Below are the code and all the weights of a small trained network. Each question names an input and a class and asks about switching units off, where a switched-off unit gives its printed mean instead of its output.

import numpy as np


def w(rows, s, z=0):
    codes = np.array(rows[::2]) - 128.0
    scale = np.full(codes.shape[1], s)
    scale[-1] = z or s
    return codes * scale


def f(y):
    return y / 2 * (1 + np.tanh(0.7978845608 * (y + 0.044715 * y**3)))


def log_softmax(a):
    a = a - a.max(-1, keepdims=True)
    return a - np.log(np.exp(a).sum(-1, keepdims=True))


def net(x, mask):
    res = np.array(x, float).reshape(1, 8) / 4 @ E
    y = f(res @ A[0][:, :-1].T + A[0][:, -1])
    res = res + np.where(mask, y, B[0][:, -1]) @ B[0][:, :-1]
    return log_softmax(res[-1] @ U[:, :-1].T + U[:, -1])


A, B = {}, {}
E = w([
[234,173,24,112,110,124,107,137,39,96,72,217],'x0',
[121,135,194,1,35,151,30,101,109,102,76,90],'x1',
[136,170,16,132,126,135,31,202,194,237,116,43],'x2',
[37,132,72,126,23,191,140,174,205,64,149,192],'x3',
[65,220,165,183,135,28,34,115,132,131,134,189],'x4',
[12,41,96,110,86,28,149,198,19,166,92,123],'x5',
[106,161,138,39,199,88,200,147,219,149,2,161],'x6',
[47,101,91,209,128,225,107,11,100,200,15,144],'x7',
],0.0065)
A[0] = w([
[104,155,144,77,171,101,190,139,187,143,47,175,85],'neuron 1',
[197,136,119,73,123,63,147,204,135,79,204,101,61],'neuron 2',
[62,74,110,125,91,59,136,203,51,138,95,129,87],'neuron 3',
[126,160,75,130,121,164,82,166,173,177,134,91,67],'neuron 4',
[63,110,185,130,127,151,145,122,185,150,170,68,101],'neuron 5',
[134,120,93,218,180,120,202,168,149,156,179,133,129],'neuron 6',
[72,110,84,192,126,225,120,1,95,191,32,141,1],'neuron 7',
[127,86,131,180,84,142,51,110,50,106,223,108,56],'neuron 8',
[200,114,51,85,116,179,166,138,72,114,96,148,117],'neuron 9',
[173,195,68,124,123,110,80,132,68,113,80,227,87],'neuron 10',
[184,126,172,120,200,74,124,94,58,174,119,53,141],'neuron 11',
[141,196,145,140,151,148,93,96,168,124,143,144,98],'neuron 12',
[34,123,65,123,48,184,140,192,209,50,159,204,100],'neuron 13',
[136,135,174,51,55,158,53,123,113,109,85,74,115],'neuron 14',
[199,186,145,131,147,195,99,87,193,73,164,132,51],'neuron 15',
[128,130,63,198,177,118,175,135,126,127,144,174,117],'neuron 16',
[107,145,192,140,142,102,157,82,90,89,143,182,138],'neuron 17',
[115,155,70,145,104,138,88,182,172,182,122,99,30],'neuron 18',
[145,106,116,198,85,155,91,104,74,112,227,101,87],'neuron 19',
[153,37,125,103,126,204,205,131,134,123,126,55,105],'neuron 20',
[115,102,181,139,117,144,200,65,103,57,136,186,19],'neuron 21',
[147,134,82,130,156,106,72,153,141,183,126,68,86],'neuron 22',
[63,94,193,138,156,136,135,114,172,158,150,64,48],'neuron 23',
[189,159,144,163,135,172,125,90,191,110,111,132,47],'neuron 24',
[57,236,161,182,134,44,51,109,123,128,139,194,106],'neuron 25',
],0.0086,0.0035)
B[0] = w([
[142,163,58,81,140,88,164,115,174,88,50,43,198],'neuron 1',
[63,200,209,135,164,116,166,204,140,107,187,111,216],'neuron 2',
[62,49,31,66,175,153,130,128,142,189,194,177,224],'neuron 3',
[171,82,162,118,121,140,174,165,41,59,81,123,181],'neuron 4',
[183,111,79,181,88,64,52,121,152,65,162,145,181],'neuron 5',
[137,154,180,50,3,98,145,34,77,175,117,158,200],'neuron 6',
[46,208,211,111,165,62,185,216,120,88,229,109,255],'neuron 7',
[120,151,90,87,165,109,158,110,168,115,66,70,203],'neuron 8',
[159,114,118,201,80,112,25,148,191,135,152,93,207],'neuron 9',
[170,103,95,191,90,59,57,131,177,77,174,112,222],'neuron 10',
[116,171,116,200,216,193,81,61,120,144,111,233,218],'neuron 11',
[105,79,104,97,137,155,123,133,147,167,154,121,172],'neuron 12',
[127,188,145,201,218,172,107,55,115,140,96,223,230],'neuron 13',
[157,166,171,71,45,100,159,36,73,176,140,176,215],'neuron 14',
[60,59,47,68,169,120,141,142,115,184,177,155,206],'neuron 15',
[161,138,153,77,57,92,115,81,105,157,132,141,185],'neuron 16',
[180,85,148,150,121,184,144,154,98,87,109,109,191],'neuron 17',
[175,78,153,126,148,196,147,155,32,36,112,115,178],'neuron 18',
[108,179,56,90,162,105,179,99,190,97,33,55,194],'neuron 19',
[133,126,178,185,92,190,79,173,215,218,107,82,198],'neuron 20',
[213,57,147,118,139,160,168,180,34,68,102,105,190],'neuron 21',
[190,82,178,134,148,169,170,146,47,48,89,151,187],'neuron 22',
[189,102,68,167,104,52,38,106,153,50,184,121,176],'neuron 23',
[69,61,63,74,149,125,144,125,105,160,161,147,176],'neuron 24',
[134,98,170,162,59,205,125,206,174,229,88,73,224],'neuron 25',
],0.008,0.011)
U = w([
[173,43,157,124,139,186,166,166,43,45,95,122,56],'0',
[67,224,192,118,158,92,165,204,133,99,224,117,86],'1',
[68,20,45,64,161,144,135,126,126,182,186,158,86],'2',
[167,102,89,190,79,60,44,113,170,71,175,127,95],'3',
[118,185,69,75,153,105,173,101,186,102,5,62,149],'4',
[140,164,180,58,13,114,144,33,84,169,135,163,128],'5',
[122,185,139,202,214,199,103,66,121,138,102,210,201],'6',
[128,99,169,174,74,201,104,190,193,210,101,79,254],'7',
],0.011,0.0035)

Each question gives the input, the list of numbers given to net, and the class t.
The units are the neurons (one row each of A and B). Each row of codes is followed by its name. A weight is (code - 128) times the scale printed after its matrix; where a second scale follows, it is the last column's (A, B and U).
mask holds one flag per neuron, in row order. A switched-off neuron (its flag False) gives its mean, the last column of its row in B, instead of its output. The means were averaged over made-up inputs and are rounded, as every weight is.
A unit's drop is (log p(t) with every unit on - log p(t) with that unit switched off) / (log p(t) with every unit on - log p(t) with every unit switched off).
The circuit of an input: a set's keep is (log p(t) with only the set's units on - log p(t) with every unit switched off) / (log p(t) with every unit on - log p(t) with every unit switched off). Starting from the 12 units with the biggest drops (on a tie, the unit counted first), units are removed one at a time, each time the one whose removal leaves the highest keep (on an exact tie, the one counted first), for as long as the keep stays at least 0.8.
circuit, biggest first: the units of the circuit, biggest drop first
unit that matters most: the unit with the biggest drop
k most important neurons: the k neurons with the biggest drops, biggest first
drop of u: that unit's drop, to one decimal
input [-7,6,8,0,-8,6,8,-2], class 0: 2 most important neurons	[neuron 18; neuron 22]
input [8,-7,-6,0,-8,-5,1,1], class 3: 4 most important neurons	[neuron 9; neuron 25; neuron 10; neuron 14]
input [-5,6,-5,-4,-3,-8,2,0], class 2: circuit, biggest first	[neuron 15]
input [-5,4,3,8,6,-8,6,6], class 2: 3 most important neurons	[neuron 15; neuron 24; neuron 12]
input [7,0,7,7,8,0,5,-3], class 7: 2 most important neurons	[neuron 25; neuron 21]
input [-2,0,6,1,6,3,6,-5], class 0: 3 most important neurons	[neuron 18; neuron 22; neuron 7]
input [-8,-6,2,7,-2,-1,6,8], class 1: 2 most important neurons	[neuron 7; neuron 10]
input [-4,-1,4,4,4,-5,-4,-3], class 2: 2 most important neurons	[neuron 15; neuron 7]
input [-3,3,7,-6,6,-5,6,-6], class 0: circuit, biggest first	[neuron 22; neuron 4]
input [-6,-4,6,-2,6,6,-3,1], class 0: circuit, biggest first	[neuron 22; neuron 18]
input [0,-7,-2,8,-5,-2,5,-3], class 6: 2 most important neurons	[neuron 13; neuron 14]
input [2,-8,1,5,5,0,-7,-6], class 5: 4 most important neurons	[neuron 6; neuron 16; neuron 7; neuron 1]
input [0,5,-1,6,3,1,5,5], class 6: 2 most important neurons	[neuron 13; neuron 2]
input [-4,-4,-6,-4,-2,7,-6,-4], class 2: unit that matters most	neuron 3
input [-3,-7,-2,-4,6,5,2,-6], class 5: 2 most important neurons	[neuron 6; neuron 7]
input [-3,-7,8,4,-7,8,-5,5], class 0: 4 most important neurons	[neuron 18; neuron 4; neuron 22; neuron 15]
input [-2,7,-6,0,-8,-2,-5,7], class 7: 2 most important neurons	[neuron 20; neuron 2]
input [1,-7,1,6,-3,1,-8,-2], class 4: drop of neuron 23	0.0
input [6,-1,2,6,-7,0,0,-7], class 1: drop of neuron 5	0.1
input [5,-2,7,2,-5,0,-6,6], class 0: drop of neuron 18	0.7
input [4,-4,-6,7,-5,6,-8,4], class 4: unit that matters most	neuron 19
